Here is a tiny trained network, its code and every weight. The questions are about switching its units off for an input and a class, where a switched-off unit gives its printed mean instead of its output.

import numpy as np


def w(rows, s, z=0):
    codes = np.array(rows[::2]) - 128.0
    scale = np.full(codes.shape[1], s)
    scale[-1] = z or s
    return codes * scale


def f(y):
    return np.maximum(y, 0)


def log_softmax(a):
    a = a - a.max(-1, keepdims=True)
    return a - np.log(np.exp(a).sum(-1, keepdims=True))


def net(x, mask):
    res = np.array(x, float).reshape(1, 7) / 4 @ E
    y = f(res @ A[0][:, :-1].T + A[0][:, -1])
    res = res + np.where(mask, y, B[0][:, -1]) @ B[0][:, :-1]
    return log_softmax(res[-1] @ U[:, :-1].T + U[:, -1])


A, B = {}, {}
E = w([
[83,49,91],'x0',
[128,128,126],'x1',
[129,127,129],'x2',
[33,218,63],'x3',
[128,130,129],'x4',
[80,127,254],'x5',
[128,130,126],'x6',
],0.0054)
A[0] = w([
[53,147,72,121],'neuron 0',
[156,159,138,171],'neuron 1',
[144,155,41,87],'neuron 2',
[172,99,120,101],'neuron 3',
[119,48,113,108],'neuron 4',
[188,161,168,126],'neuron 5',
[64,56,142,105],'neuron 6',
[107,60,62,123],'neuron 7',
[168,77,198,92],'neuron 8',
[223,206,116,95],'neuron 9',
[124,130,169,127],'neuron 10',
[143,86,173,128],'neuron 11',
[107,188,111,114],'neuron 12',
[166,80,143,51],'neuron 13',
[156,127,90,60],'neuron 14',
[210,109,2,13],'neuron 15',
[100,154,126,76],'neuron 16',
[96,49,54,148],'neuron 17',
[173,172,121,109],'neuron 18',
[62,137,201,50],'neuron 19',
[198,142,58,32],'neuron 20',
[120,94,122,110],'neuron 21',
[105,99,133,117],'neuron 22',
[229,82,103,107],'neuron 23',
[149,184,166,160],'neuron 24',
[58,112,253,24],'neuron 25',
[225,93,120,67],'neuron 26',
[76,92,95,110],'neuron 27',
[141,83,156,106],'neuron 28',
[57,69,148,120],'neuron 29',
[126,207,122,80],'neuron 30',
[46,178,105,1],'neuron 31',
],0.0095,0.0058)
B[0] = w([
[79,124,193,234],'neuron 0',
[136,155,103,206],'neuron 1',
[102,79,158,207],'neuron 2',
[100,130,150,170],'neuron 3',
[143,155,122,185],'neuron 4',
[142,167,101,200],'neuron 5',
[169,153,109,183],'neuron 6',
[148,172,112,215],'neuron 7',
[68,146,160,230],'neuron 8',
[161,176,113,190],'neuron 9',
[140,121,106,176],'neuron 10',
[95,142,143,214],'neuron 11',
[94,120,167,184],'neuron 12',
[82,126,172,154],'neuron 13',
[131,83,134,138],'neuron 14',
[167,5,136,213],'neuron 15',
[106,118,156,137],'neuron 16',
[153,190,103,253],'neuron 17',
[150,152,113,158],'neuron 18',
[158,54,132,168],'neuron 19',
[156,60,114,165],'neuron 20',
[142,136,123,145],'neuron 21',
[144,138,121,148],'neuron 22',
[69,130,166,241],'neuron 23',
[149,166,110,210],'neuron 24',
[170,21,103,207],'neuron 25',
[82,129,174,201],'neuron 26',
[151,145,133,176],'neuron 27',
[102,133,146,180],'neuron 28',
[150,177,115,193],'neuron 29',
[131,144,146,160],'neuron 30',
[37,107,198,158],'neuron 31',
],0.03,0.0033)
U = w([
[134,1,130,115],'0',
[22,117,160,40],'1',
[192,179,145,135],'2',
[65,119,65,227],'3',
[114,126,115,177],'4',
[165,134,170,146],'5',
[138,129,139,162],'6',
[79,101,29,5],'7',
],0.0093,0.011)

Each question gives the input, the list of numbers given to net, and the class t.
The units are the neurons (one row each of A and B). Each row of codes is followed by its name. A weight is (code - 128) times the scale printed after its matrix; where a second scale follows, it is the last column's (A, B and U).
mask holds one flag per neuron, in row order. A switched-off neuron (its flag False) gives its mean, the last column of its row in B, instead of its output. The means were averaged over made-up inputs and are rounded, as every weight is.
A unit's drop is (log p(t) with every unit on - log p(t) with that unit switched off) / (log p(t) with every unit on - log p(t) with every unit switched off).
The circuit of an input: a set's keep is (log p(t) with only the set's units on - log p(t) with every unit switched off) / (log p(t) with every unit on - log p(t) with every unit switched off). Starting from the 12 units with the biggest drops (on a tie, the unit counted first), units are removed one at a time, each time the one whose removal leaves the highest keep (on an exact tie, the one counted first), for as long as the keep stays at least 0.8.
units of the circuit, in order: the units of the circuit, biggest drop first
unit that matters most: the unit with the biggest drop
top k neurons: the k neurons with the biggest drops, biggest first
drop of u: that unit's drop, to one decimal
input [-4,6,7,7,1,8,3], class 0: units of the circuit, in order => [neuron 25; neuron 19]
input [7,5,2,3,6,8,-7], class 0: unit that matters most => neuron 25
input [7,7,0,6,2,3,5], class 2: units of the circuit, in order => [neuron 29; neuron 6; neuron 17]
input [1,-5,-2,-4,-5,6,2], class 0: top 3 neurons => [neuron 25; neuron 17; neuron 19]
input [-2,6,1,6,0,-3,-4], class 1: units of the circuit, in order => [neuron 0; neuron 12]
input [-5,8,-5,-8,1,-4,-6], class 1: units of the circuit, in order => [neuron 23; neuron 26]
input [-7,-5,-6,7,-3,-8,1], class 0: units of the circuit, in order => [neuron 15; neuron 2]
input [-7,-1,3,-5,8,4,4], class 3: top 2 neurons => [neuron 8; neuron 17]
input [4,5,-3,7,6,-1,-1], class 1: top 2 neurons => [neuron 0; neuron 31]
input [-3,-2,3,8,1,-4,-3], class 1: units of the circuit, in order => [neuron 0; neuron 31]
input [7,-6,7,0,-5,-3,7], class 2: top 2 neurons => [neuron 17; neuron 7]
input [4,-4,-2,-8,3,6,2], class 1: top 2 neurons => [neuron 8; neuron 11]
input [-4,-1,1,-7,-8,7,0], class 3: top 3 neurons => [neuron 8; neuron 15; neuron 5]
input [7,-5,3,8,-2,-5,-6], class 1: units of the circuit, in order => [neuron 0]
input [2,-5,-6,4,0,-7,-1], class 0: top 2 neurons => [neuron 15; neuron 2]
input [-6,7,-5,-3,0,8,6], class 0: top 3 neurons => [neuron 25; neuron 19; neuron 17]
input [3,3,-4,-3,-2,-6,-1], class 0: top 2 neurons => [neuron 15; neuron 20]
input [-3,-2,8,-7,-4,8,-7], class 0: top 3 neurons => [neuron 25; neuron 19; neuron 17]
input [-4,-3,0,1,-1,2,4], class 2: drop of neuron 30 => 0.0
input [0,7,5,-5,-1,7,-4], class 0: units of the circuit, in order => [neuron 25]
input [5,-6,-6,8,8,-5,5], class 1: drop of neuron 0 => 0.5
input [5,-1,2,8,3,-3,2], class 1: drop of neuron 31 => 0.2
